Here is a tiny trained network, its code and every weight. The questions are about switching its units off for an input and a class, where a switched-off unit gives its printed mean instead of its output.

import numpy as np


def w(rows, s, z=0):
    codes = np.array(rows[::2]) - 128.0
    scale = np.full(codes.shape[1], s)
    scale[-1] = z or s
    return codes * scale


def f(y):
    return y / 2 * (1 + np.tanh(0.7978845608 * (y + 0.044715 * y**3)))


def log_softmax(a):
    a = a - a.max(-1, keepdims=True)
    return a - np.log(np.exp(a).sum(-1, keepdims=True))


def net(x, mask):
    res = np.array(x, float).reshape(1, 6) / 4 @ E
    y = f(res @ A[0][:, :-1].T + A[0][:, -1])
    res = res + np.where(mask, y, B[0][:, -1]) @ B[0][:, :-1]
    return log_softmax(res[-1] @ U[:, :-1].T + U[:, -1])


A, B = {}, {}
E = w([
[128,132,128,124],'x0',
[129,128,128,128],'x1',
[211,253,120,234],'x2',
[253,56,15,108],'x3',
[250,35,245,157],'x4',
[126,124,126,134],'x5',
],0.0078)
A[0] = w([
[77,137,159,122,62],'N1',
[86,47,114,4,4],'N2',
[176,79,27,94,149],'N3',
[196,208,98,172,91],'N4',
[131,119,157,117,148],'N5',
[69,146,48,112,81],'N6',
[187,103,178,110,244],'N7',
[96,171,76,106,132],'N8',
[81,153,172,133,57],'N9',
],0.017,0.0041)
B[0] = w([
[60,114,248,140,170],'N1',
[62,119,15,129,243],'N2',
[114,159,252,58,248],'N3',
[87,195,80,130,214],'N4',
[198,94,117,179,147],'N5',
[205,105,169,183,212],'N6',
[151,73,89,141,223],'N7',
[176,51,135,232,195],'N8',
[102,165,178,107,179],'N9',
],0.011,0.014)
U = w([
[254,36,107,190,89],'0',
[74,195,3,95,254],'1',
[133,165,225,14,33],'2',
],0.0098,0.0052)

Each question gives the input, the list of numbers given to net, and the class t.
The units are the neurons (one row each of A and B). Each row of codes is followed by its name. A weight is (code - 128) times the scale printed after its matrix; where a second scale follows, it is the last column's (A, B and U).
mask holds one flag per neuron, in row order. A switched-off neuron (its flag False) gives its mean, the last column of its row in B, instead of its output. The means were averaged over made-up inputs and are rounded, as every weight is.
A unit's drop is (log p(t) with every unit on - log p(t) with that unit switched off) / (log p(t) with every unit on - log p(t) with every unit switched off).
The circuit of an input: a set's keep is (log p(t) with only the set's units on - log p(t) with every unit switched off) / (log p(t) with every unit on - log p(t) with every unit switched off). Starting from all 9 units, units are removed one at a time, each time the one whose removal leaves the highest keep (on an exact tie, the one counted first), for as long as the keep stays at least 0.8.
units of the circuit, in order: the units of the circuit, biggest drop first
most important unit: the unit with the biggest drop
top k neurons: the k neurons with the biggest drops, biggest first
drop of u: that unit's drop, to one decimal
input [-4,2,5,2,-8,2], class 0: most important unit : N8
input [1,0,2,-8,-4,5], class 2: top 2 neurons : N9, N1
input [2,8,-2,5,-3,6], class 2: top 2 neurons : N3, N7
input [-4,8,4,3,-4,-3], class 0: top 3 neurons : N2, N8, N6
input [-6,7,0,-8,8,-4], class 0: top 2 neurons : N3, N7
input [5,4,-8,-2,-8,-4], class 0: top 3 neurons : N6, N8, N4
input [6,0,-4,4,-8,-7], class 0: top 2 neurons : N6, N8
input [-6,0,-2,-6,-5,-7], class 2: top 2 neurons : N1, N9
input [2,-3,-7,-7,-3,-4], class 1: top 2 neurons : N2, N3
input [-3,-7,-4,6,-7,-7], class 0: top 2 neurons : N6, N8
input [-6,-7,-4,7,5,-6], class 2: top 3 neurons : N3, N8, N6
input [-5,2,-1,-2,-4,8], class 0: drop of N4 : 0.0
input [5,7,-2,3,1,-7], class 2: drop of N9 : -0.1
input [-2,3,-7,6,2,-3], class 1: units of the circuit, in order : N2
input [5,2,-5,2,1,-2], class 1: drop of N2 : 0.6
